Below are the code and all the weights of a small trained network. Each question names an input and a class and asks about switching units off, where a switched-off unit gives its printed mean instead of its output.

import numpy as np


def w(rows, s, z=0):
    codes = np.array(rows[::2]) - 128.0
    scale = np.full(codes.shape[1], s)
    scale[-1] = z or s
    return codes * scale


def norm(h):
    return h / np.sqrt((h * h).mean(-1, keepdims=True) + 1e-5)


def f(y):
    return y / 2 * (1 + np.tanh(0.7978845608 * (y + 0.044715 * y**3)))


def log_softmax(a):
    a = a - a.max(-1, keepdims=True)
    return a - np.log(np.exp(a).sum(-1, keepdims=True))


def net(x, mask):
    res = np.array(x, float).reshape(1, 7) / 4 @ E
    u = 0
    for l in range(3):
        y = f(norm(res) @ A[l][:, :-1].T + A[l][:, -1])
        res = res + np.where(mask[u : u + 9], y, B[l][:, -1]) @ B[l][:, :-1]
        u += 9
    return log_softmax(norm(res)[-1] @ U[:, :-1].T + U[:, -1])


A, B = {}, {}
E = w([
[165,255,78,202],'x0',
[169,139,180,43],'x1',
[133,119,120,126],'x2',
[127,127,129,127],'x3',
[129,125,126,123],'x4',
[197,98,209,250],'x5',
[128,123,127,127],'x6',
],0.0044)
A[0] = w([
[189,178,101,137,190],'L0N0',
[62,202,153,164,20],'L0N1',
[63,254,73,125,198],'L0N2',
[155,204,87,112,57],'L0N3',
[163,173,131,136,255],'L0N4',
[91,168,158,151,115],'L0N5',
[180,152,123,81,126],'L0N6',
[131,122,67,117,251],'L0N7',
[70,155,146,34,107],'L0N8',
],0.008,0.00098)
B[0] = w([
[62,210,95,146,184],'L0N0',
[147,53,120,156,150],'L0N1',
[110,30,62,96,253],'L0N2',
[252,28,203,136,184],'L0N3',
[26,16,111,111,173],'L0N4',
[147,74,18,66,138],'L0N5',
[108,177,107,221,148],'L0N6',
[40,121,111,42,156],'L0N7',
[23,220,140,70,183],'L0N8',
],0.0038,0.0047)
A[1] = w([
[172,98,154,255,251],'L1N0',
[144,85,96,50,95],'L1N1',
[98,230,5,50,167],'L1N2',
[134,120,187,106,81],'L1N3',
[230,218,81,75,125],'L1N4',
[87,86,102,86,173],'L1N5',
[80,160,152,62,47],'L1N6',
[136,8,129,62,136],'L1N7',
[112,66,124,153,197],'L1N8',
],0.0076,0.0011)
B[1] = w([
[53,186,177,62,255],'L1N0',
[133,216,140,142,166],'L1N1',
[201,70,181,224,244],'L1N2',
[182,90,1,105,131],'L1N3',
[76,172,185,150,144],'L1N4',
[33,164,141,181,180],'L1N5',
[173,221,115,187,156],'L1N6',
[135,202,94,132,191],'L1N7',
[122,210,188,118,170],'L1N8',
],0.0052,0.0055)
A[2] = w([
[154,165,182,71,166],'L2N0',
[210,93,160,66,160],'L2N1',
[146,130,207,87,251],'L2N2',
[208,165,154,196,150],'L2N3',
[85,162,185,111,98],'L2N4',
[152,148,163,70,141],'L2N5',
[86,136,193,182,252],'L2N6',
[105,131,2,133,113],'L2N7',
[93,161,99,112,82],'L2N8',
],0.0097,0.0017)
B[2] = w([
[141,45,135,111,185],'L2N0',
[108,2,51,204,139],'L2N1',
[193,78,110,108,201],'L2N2',
[78,157,81,115,175],'L2N3',
[176,184,168,69,215],'L2N4',
[166,87,149,155,156],'L2N5',
[83,181,104,72,254],'L2N6',
[196,74,146,159,172],'L2N7',
[121,144,125,210,155],'L2N8',
],0.0063,0.0066)
U = w([
[68,194,109,123,117],'0',
[153,138,187,11,89],'1',
[171,31,110,142,253],'2',
],0.012,0.00029)

Each question gives the input, the list of numbers given to net, and the class t.
The units are the neurons (one row each of A and B). Each row of codes is followed by its name. A weight is (code - 128) times the scale printed after its matrix; where a second scale follows, it is the last column's (A, B and U).
mask holds one flag per neuron, layer by layer. A switched-off neuron (its flag False) gives its mean, the last column of its row in B, instead of its output. The means were averaged over made-up inputs and are rounded, as every weight is.
A unit's drop is (log p(t) with every unit on - log p(t) with that unit switched off) / (log p(t) with every unit on - log p(t) with every unit switched off).
unit that matters most: the unit with the biggest drop
k most important neurons: the k neurons with the biggest drops, biggest first
k most important neurons of layer l: the k neurons of layer l with the biggest drops, biggest first
drop of u: that unit's drop, to one decimal
input [-5,-4,8,5,4,8,2], class 1: most important neuron : (L1N0)
input [-7,3,6,-3,2,1,-4], class 2: 2 most important neurons of layer 0 : (L0N0, L0N4)
input [2,-2,5,3,-4,-7,-7], class 2: 2 most important neurons of layer 1 : (L1N0, L1N2)
input [-4,5,-1,-4,-7,1,-4], class 2: 3 most important neurons : (L1N0, L1N3, L0N2)
input [1,-1,8,-8,8,-1,-7], class 2: 2 most important neurons : (L1N0, L0N2)
input [3,7,-6,-5,5,-2,-6], class 0: 2 most important neurons of layer 2 : (L2N3, L2N4)
input [-3,-1,-5,6,-5,7,5], class 1: 2 most important neurons : (L1N0, L0N3)
input [-6,-2,-5,6,-1,-5,-7], class 0: 2 most important neurons of layer 2 : (L2N8, L2N2)
input [-1,3,1,-4,0,1,-2], class 2: 2 most important neurons : (L0N0, L0N2)
input [0,-3,0,5,-1,3,1], class 1: 2 most important neurons of layer 1 : (L1N0, L1N5)
input [-1,-8,-7,-5,-6,3,0], class 1: drop of L1N8 : 0.1
input [-4,-1,8,8,5,-4,8], class 0: drop of L1N6 : 0.2
input [-7,-4,-3,6,-3,-8,-5], class 0: drop of L1N5 : 0.2
input [-8,8,-6,-4,2,4,6], class 2: unit that matters most : L2N1
input [2,-4,-5,5,6,-3,-6], class 2: drop of L0N2 : 0.7
